Each matrix is followed by the number of dimensions of the space it projects onto, up to rounding:
[[ 0.43  0.05  0.17 -0.09 -0.08  0.29 -0.10  0.15 -0.21  0.21]
 [ 0.05  0.17  0.14  0.12  0.00 -0.07  0.18 -0.13 -0.09  0.21]
 [ 0.17  0.14  0.65 -0.05  0.01 -0.12 -0.17 -0.29 -0.22 -0.05]
 [-0.09  0.12 -0.05  0.15 -0.08 -0.11  0.24 -0.08  0.00  0.14]
 [-0.08  0.00  0.01 -0.08  0.90  0.02 -0.13 -0.08  0.14  0.19]
 [ 0.29 -0.07 -0.12 -0.11  0.02  0.31 -0.11  0.26 -0.06  0.13]
 [-0.10  0.18 -0.17  0.24 -0.13 -0.11  0.41 -0.06  0.00  0.28]
 [ 0.15 -0.13 -0.29 -0.08 -0.08  0.26 -0.06  0.29  0.03  0.04]
 [-0.21 -0.09 -0.22  0.00  0.14 -0.06  0.00  0.03  0.16 -0.11]
 [ 0.21  0.21 -0.05  0.14  0.19  0.13  0.28  0.04 -0.11  0.52]]
 => 4

[[ 1.00  0.00 -0.01  0.00  0.01 -0.01  0.00 -0.01 -0.01 -0.01]
 [ 0.00  0.96 -0.06  0.00  0.05 -0.10 -0.02 -0.08 -0.07 -0.07]
 [-0.01 -0.06  0.89  0.00  0.09 -0.18 -0.03 -0.15 -0.13 -0.13]
 [ 0.00  0.00  0.00  1.00  0.00  0.00  0.00  0.00  0.00  0.00]
 [ 0.01  0.05  0.09  0.00  0.94  0.13  0.02  0.11  0.10  0.10]
 [-0.01 -0.10 -0.18  0.00  0.13  0.72 -0.05 -0.23 -0.21 -0.21]
 [ 0.00 -0.02 -0.03  0.00  0.02 -0.05  0.99 -0.04 -0.03 -0.03]
 [-0.01 -0.08 -0.15  0.00  0.11 -0.23 -0.04  0.81 -0.17 -0.17]
 [-0.01 -0.07 -0.13  0.00  0.10 -0.21 -0.03 -0.17  0.85 -0.15]
 [-0.01 -0.07 -0.13  0.00  0.10 -0.21 -0.03 -0.17 -0.15  0.84]]
 => 9

[[ 0.94 -0.16 -0.07 -0.07  0.02  0.07 -0.03 -0.01 -0.09  0.10]
 [-0.16  0.59 -0.19 -0.19  0.05  0.16 -0.07 -0.01 -0.23  0.25]
 [-0.07 -0.19  0.91 -0.09  0.02  0.08 -0.03 -0.01 -0.10  0.11]
 [-0.07 -0.19 -0.09  0.91  0.02  0.08 -0.03 -0.01 -0.10  0.11]
 [ 0.02  0.05  0.02  0.02  0.99 -0.02  0.01  0.00  0.03 -0.03]
 [ 0.07  0.16  0.08  0.08 -0.02  0.93  0.03  0.01  0.09 -0.10]
 [-0.03 -0.07 -0.03 -0.03  0.01  0.03  0.99  0.00 -0.04  0.04]
 [-0.01 -0.01 -0.01 -0.01  0.00  0.01  0.00  1.00 -0.01  0.01]
 [-0.09 -0.23 -0.10 -0.10  0.03  0.09 -0.04 -0.01  0.87  0.14]
 [ 0.10  0.25  0.11  0.11 -0.03 -0.10  0.04  0.01  0.14  0.85]]
 => 9

[[ 0.06 -0.03 -0.05 -0.08 -0.05 -0.14  0.11  0.03  0.06  0.10]
 [-0.03  0.01  0.02  0.04  0.02  0.06 -0.05 -0.01 -0.03 -0.04]
 [-0.05  0.02  0.04  0.07  0.04  0.11 -0.08 -0.03 -0.05 -0.08]
 [-0.08  0.04  0.07  0.12  0.07  0.19 -0.15 -0.04 -0.08 -0.14]
 [-0.05  0.02  0.04  0.07  0.05  0.12 -0.09 -0.03 -0.05 -0.08]
 [-0.14  0.06  0.11  0.19  0.12  0.31 -0.24 -0.07 -0.13 -0.22]
 [ 0.11 -0.05 -0.08 -0.15 -0.09 -0.24  0.19  0.06  0.10  0.17]
 [ 0.03 -0.01 -0.03 -0.04 -0.03 -0.07  0.06  0.02  0.03  0.05]
 [ 0.06 -0.03 -0.05 -0.08 -0.05 -0.13  0.10  0.03  0.06  0.10]
 [ 0.10 -0.04 -0.08 -0.14 -0.08 -0.22  0.17  0.05  0.10  0.16]]
 => 1
